Below are the code and all the weights of a small trained network. Each question names an input and a target symbol and asks about switching units off, where a switched-off unit gives its printed mean instead of its output.

import numpy as np


def w(rows, s, z=0):
    codes = np.array(rows[::2]) - 128.0
    scale = np.full(codes.shape[1], s)
    scale[-1] = z or s
    return codes * scale


def norm(h):
    return h / np.sqrt((h * h).mean(-1, keepdims=True) + 1e-5)


def f(y):
    return y / 2 * (1 + np.tanh(0.7978845608 * (y + 0.044715 * y**3)))


def softmax(a):
    e = np.exp(a - a.max(-1, keepdims=True))
    return e / e.sum(-1, keepdims=True)


def log_softmax(a):
    a = a - a.max(-1, keepdims=True)
    return a - np.log(np.exp(a).sum(-1, keepdims=True))


def net(x, mask):
    ids = ['ΓΔΠΣαηλμξω'.index(c) for c in x.split()]
    T = len(ids)
    res = E[ids] + P[:T]
    u = 0
    for l in range(3):
        r = norm(res)
        for j in range(3):
            rows = slice(2 * j, 2 * j + 2)
            q, k, v = (r @ M[l][rows].T for M in (Q, K, V))
            z = softmax(np.where(np.tri(T) > 0, q @ k.T / 2**0.5, -1e9)) @ v
            o = O[l][rows]
            res = res + np.where(mask[u + j], z, o[:, -1]) @ o[:, :-1]
        u += 3
        y = f(norm(res) @ A[l][:, :-1].T + A[l][:, -1])
        res = res + np.where(mask[u : u + 4], y, B[l][:, -1]) @ B[l][:, :-1]
        u += 4
    return log_softmax(norm(res)[-1] @ U[:, :-1].T + U[:, -1])


Q, K, V, O, A, B = {}, {}, {}, {}, {}, {}
E = w([
[94,189,90,44,124,153,71,222,106,167],'Γ',
[124,193,189,105,150,179,205,74,97,41],'Δ',
[126,137,59,149,138,93,119,81,173,178],'Π',
[73,63,146,111,219,115,156,75,105,211],'Σ',
[153,105,107,136,30,122,85,70,89,94],'α',
[177,132,144,51,125,29,163,38,129,205],'η',
[54,46,84,128,134,149,134,46,68,56],'λ',
[168,153,173,198,158,154,18,105,55,159],'μ',
[192,58,107,112,154,144,135,133,157,89],'ξ',
[7,135,116,103,145,15,80,104,138,116],'ω',
],0.019)
P = w([
[47,48,248,254,128,222,222,211,226,123],'0',
[56,33,124,137,196,166,52,64,218,70],'1',
[82,52,104,128,170,159,78,70,189,91],'2',
[89,58,85,114,177,156,87,94,167,94],'3',
[111,75,68,98,162,133,105,108,152,101],'4',
[111,78,53,81,140,129,105,108,122,125],'5',
[113,78,39,75,139,146,106,124,106,136],'6',
[139,86,34,65,145,126,108,119,95,158],'7',
[127,93,27,43,138,110,107,117,89,155],'8',
[153,106,25,19,113,114,93,117,83,188],'9',
[153,115,23,28,138,114,92,107,76,182],'10',
],0.0059)
Q[0] = w([
[134,92,103,78,118,124,106,116,73,121],'L0H0',
[147,129,157,163,106,127,132,189,112,137],'L0H0',
[148,176,103,136,93,175,110,160,123,116],'L0H1',
[107,87,100,64,117,73,102,131,130,175],'L0H1',
[87,114,125,134,81,145,195,191,149,159],'L0H2',
[177,156,86,115,141,172,179,10,95,145],'L0H2',
],0.011)
K[0] = w([
[98,169,75,76,130,157,133,165,79,141],'L0H0',
[119,132,109,127,96,138,70,121,151,184],'L0H0',
[126,141,139,182,93,140,163,91,164,127],'L0H1',
[67,143,53,74,76,132,110,191,149,225],'L0H1',
[149,73,109,153,107,109,185,2,181,121],'L0H2',
[170,148,34,81,124,182,118,183,36,141],'L0H2',
],0.0088)
V[0] = w([
[162,229,35,34,113,205,165,155,99,41],'L0H0',
[134,43,16,196,70,89,186,90,154,98],'L0H0',
[37,178,129,55,141,84,113,84,119,107],'L0H1',
[76,226,106,44,109,193,80,209,151,176],'L0H1',
[253,118,123,138,240,133,81,123,83,132],'L0H2',
[97,138,143,29,157,175,99,202,150,157],'L0H2',
],0.0048)
O[0] = w([
[143,137,3,129,157,119,137,115,94,59,183],'L0H0',
[137,188,179,131,153,158,107,132,117,61,166],'L0H0',
[117,72,156,69,148,109,76,194,119,118,254],'L0H1',
[167,181,85,214,146,188,111,146,97,56,130],'L0H1',
[121,119,163,63,155,166,42,84,131,129,191],'L0H2',
[140,138,95,153,173,52,115,151,51,139,188],'L0H2',
],0.0064,0.0032)
A[0] = w([
[208,105,142,126,43,113,141,95,69,114,127],'L0N0',
[134,103,132,90,57,176,104,208,184,135,210],'L0N1',
[99,116,71,119,85,168,127,118,170,212,76],'L0N2',
[125,179,44,108,72,161,92,132,253,235,2],'L0N3',
],0.0068,0.0023)
B[0] = w([
[49,225,46,198,144,136,72,84,175,45,241],'L0N0',
[254,101,69,221,137,208,28,179,215,97,254],'L0N1',
[142,149,127,81,236,68,124,126,197,29,143],'L0N2',
[80,177,191,206,244,107,152,27,67,75,188],'L0N3',
],0.006,0.00096)
Q[1] = w([
[157,200,189,90,80,164,214,194,90,88],'L1H0',
[93,187,166,124,154,143,136,111,89,176],'L1H0',
[100,100,135,93,186,235,128,30,128,67],'L1H1',
[165,134,64,188,185,90,126,189,7,91],'L1H1',
[114,207,227,117,114,160,163,214,173,110],'L1H2',
[108,141,132,206,73,134,97,202,254,222],'L1H2',
],0.0078)
K[1] = w([
[119,177,193,183,80,111,135,31,75,126],'L1H0',
[112,128,103,89,135,87,141,94,137,126],'L1H0',
[188,124,60,136,142,142,189,32,141,130],'L1H1',
[93,214,126,165,113,138,183,216,188,181],'L1H1',
[110,61,133,186,107,69,178,61,177,142],'L1H2',
[119,76,255,172,105,116,116,88,175,97],'L1H2',
],0.0088)
V[1] = w([
[139,131,61,57,143,104,107,150,73,143],'L1H0',
[56,148,164,132,107,98,168,34,164,130],'L1H0',
[121,77,114,69,87,221,153,194,39,159],'L1H1',
[102,125,95,113,80,65,80,219,130,134],'L1H1',
[152,6,21,168,109,66,125,24,172,144],'L1H2',
[169,92,1,172,244,159,144,210,143,197],'L1H2',
],0.0058)
O[1] = w([
[134,131,160,87,127,162,92,126,140,162,113],'L1H0',
[141,23,136,220,121,83,116,188,103,90,27],'L1H0',
[92,106,101,25,26,204,85,221,88,166,82],'L1H1',
[48,146,160,68,85,210,216,112,120,85,5],'L1H1',
[88,80,45,162,106,123,166,2,217,171,196],'L1H2',
[84,187,102,102,177,192,174,131,201,132,201],'L1H2',
],0.0069,0.0025)
A[1] = w([
[151,38,171,136,107,83,142,76,91,160,120],'L1N0',
[153,171,255,132,103,131,163,97,109,94,1],'L1N1',
[115,163,48,186,135,97,99,113,155,145,107],'L1N2',
[169,105,160,96,150,156,116,82,110,69,113],'L1N3',
],0.0094,0.0057)
B[1] = w([
[166,209,62,118,113,138,190,157,84,141,254],'L1N0',
[225,173,112,104,104,49,106,250,37,30,134],'L1N1',
[165,95,206,128,226,102,84,101,125,62,180],'L1N2',
[86,31,255,81,118,14,133,102,82,116,230],'L1N3',
],0.0081,0.0052)
Q[2] = w([
[179,170,164,153,126,129,74,166,135,81],'L2H0',
[205,61,115,145,63,61,79,68,165,197],'L2H0',
[73,230,93,125,190,178,212,202,51,54],'L2H1',
[99,172,198,148,81,88,136,63,56,158],'L2H1',
[145,9,121,141,65,40,122,74,196,179],'L2H2',
[189,87,109,137,177,189,113,165,173,134],'L2H2',
],0.013)
K[2] = w([
[121,98,249,144,120,105,141,128,177,92],'L2H0',
[123,172,105,26,182,157,78,21,129,111],'L2H0',
[143,94,123,254,66,99,195,208,143,152],'L2H1',
[174,54,192,80,125,75,105,130,103,99],'L2H1',
[105,143,59,10,201,131,52,37,122,107],'L2H2',
[62,149,158,131,104,179,162,56,231,155],'L2H2',
],0.012)
V[2] = w([
[153,139,122,152,11,125,90,91,132,42],'L2H0',
[211,179,148,102,66,25,167,136,178,186],'L2H0',
[119,204,160,189,147,168,82,91,34,193],'L2H1',
[77,207,53,115,163,86,178,121,75,93],'L2H1',
[31,118,107,185,88,86,114,75,98,188],'L2H2',
[172,119,132,137,124,195,203,74,42,136],'L2H2',
],0.011)
O[2] = w([
[151,128,118,119,65,125,47,99,114,67,93],'L2H0',
[149,160,136,113,81,66,117,100,162,186,126],'L2H0',
[115,141,221,157,124,140,108,88,59,173,3],'L2H1',
[141,230,83,160,121,67,119,115,54,120,47],'L2H1',
[7,132,85,181,144,83,113,72,92,176,153],'L2H2',
[208,47,72,117,120,160,179,62,82,164,118],'L2H2',
],0.013,0.0061)
A[2] = w([
[215,123,121,74,92,104,2,112,82,51,101],'L2N0',
[113,117,134,170,34,137,24,55,192,36,2],'L2N1',
[42,99,112,73,176,135,136,167,111,214,51],'L2N2',
[25,111,69,97,92,115,158,181,154,104,138],'L2N3',
],0.0089,0.005)
B[2] = w([
[137,89,176,209,89,92,158,180,116,101,236],'L2N0',
[73,155,142,199,75,175,248,138,169,165,158],'L2N1',
[170,60,114,170,98,95,96,207,120,144,191],'L2N2',
[155,62,134,59,107,137,56,145,117,165,253],'L2N3',
],0.016,0.005)
U = w([
[105,210,126,97,163,163,205,149,110,115,182],'Γ',
[202,117,135,136,145,51,157,169,88,77,115],'Δ',
[123,146,136,181,254,91,149,80,174,83,75],'Π',
[121,103,94,173,200,110,222,175,139,202,4],'Σ',
[74,147,115,187,92,147,196,101,170,109,169],'α',
[159,183,105,89,93,84,167,59,160,179,182],'η',
[119,82,30,148,141,152,133,50,92,111,63],'λ',
[127,115,210,115,143,159,108,80,104,149,176],'μ',
[155,105,109,98,162,161,161,123,233,101,188],'ξ',
[39,168,129,112,147,73,104,182,150,105,125],'ω',
],0.0073,0.0033)

Each question gives the input, a string of symbols that net reads in full, and the target symbol t.
The units are the heads (2 rows each of Q, K, V and O) and the neurons (one row each of A and B). Each row of codes is followed by its name. A weight is (code - 128) times the scale printed after its matrix; where a second scale follows, it is the last column's (O, A, B and U).
mask holds one flag per unit, layer by layer, with each layer's heads first. A switched-off unit (its flag False) gives its mean, the last column of its rows in O or B, instead of its output. The means were averaged over made-up inputs and are rounded, as every weight is.
A unit's drop is (log p(t) with every unit on - log p(t) with that unit switched off) / (log p(t) with every unit on - log p(t) with every unit switched off).
The circuit of an input: a set's keep is (log p(t) with only the set's units on - log p(t) with every unit switched off) / (log p(t) with every unit on - log p(t) with every unit switched off). Starting from the 12 units with the biggest drops (on a tie, the unit counted first), units are removed one at a time, each time the one whose removal leaves the highest keep (on an exact tie, the one counted first), for as long as the keep stays at least 0.8.
circuit, biggest first: the units of the circuit, biggest drop first
most important unit: the unit with the biggest drop
top k neurons: the k neurons with the biggest drops, biggest first
k most important neurons of layer l: the k neurons of layer l with the biggest drops, biggest first
heads that matter: for each layer, one digit per head in row order, 1 if its drop is at least 0.15 and else 0, layers parted by /
input ξ Γ λ ξ ξ ξ α ω ω μ, target ξ: circuit, biggest first	L2H1, L1H1
input λ ξ Δ λ Δ ξ, target Δ: most important neuron of layer 1	L1N0
input ξ η ξ, target η: heads that matter	000 / 000 / 100
input ξ ξ ω Σ μ ω ξ Δ ξ Σ ξ, target Σ: heads that matter	010 / 000 / 110
input ω ξ Δ, target Δ: circuit, biggest first	L0H0, L1N1, L1H2
input α ω Δ ξ Δ Γ ω λ ξ λ, target α: circuit, biggest first	L2H0, L1H2, L2N1
input ξ Σ Γ ω Π ξ η λ, target ξ: circuit, biggest first	L2H1, L2H2, L1H2
input η ξ λ Δ η ξ, target λ: heads that matter	000 / 001 / 001
input Σ λ ξ Σ Δ ω Δ, target ω: circuit, biggest first	L1N3, L2H2, L1H2
input Δ Π Γ Δ λ λ ξ η λ, target Δ: top 2 neurons	L2N0, L1N1
input ω ω Γ λ ω Δ ξ, target ω: heads that matter	000 / 000 / 001
input ξ ξ ξ μ Σ μ α Δ ξ Σ ξ, target Σ: 2 most important neurons of layer 1	L1N3, L1N0
input Δ Δ η ω η ξ Π Δ, target η: circuit, biggest first	L1H2, L2H0
input Π Γ μ, target Π: most important unit	L0H2
input Δ Δ α η Γ, target Δ: circuit, biggest first	L2N0, L2H2, L2H1
input η ω Π, target Π: top 3 neurons	L0N3, L0N2, L1N2
input Δ η Π ξ Δ Σ Π Γ, target Δ: top 2 neurons	L2N0, L0N3
input η α ξ η λ Γ, target η: heads that matter	100 / 000 / 100
input μ μ λ ω Γ, target μ: heads that matter	100 / 000 / 010
input Δ ξ ξ Σ α Δ α λ μ, target μ: heads that matter	101 / 000 / 010
input μ ω Σ λ ξ Γ Δ Δ μ ω, target μ: most important unit	L2H1
input Δ λ α α ξ ξ Π α Σ μ, target μ: heads that matter	001 / 001 / 010
input Δ Γ Δ α ω, target Δ: heads that matter	000 / 000 / 111
input ξ η Δ μ ξ ω Π Γ, target ξ: heads that matter	000 / 000 / 010
input Σ Δ η ξ α ξ α Δ μ Γ ω, target Σ: top 3 neurons	L2N2, L1N0, L1N3
input ξ Π Δ ξ Δ ξ α ξ, target α: heads that matter	000 / 100 / 100
input Σ ξ ξ Γ μ μ, target Σ: most important unit	L1H2
input ξ Δ Σ ξ, target Δ: top 4 neurons	L1N0, L0N1, L1N3, L2N0
input λ ξ α ξ, target α: top 2 neurons	L0N0, L2N1
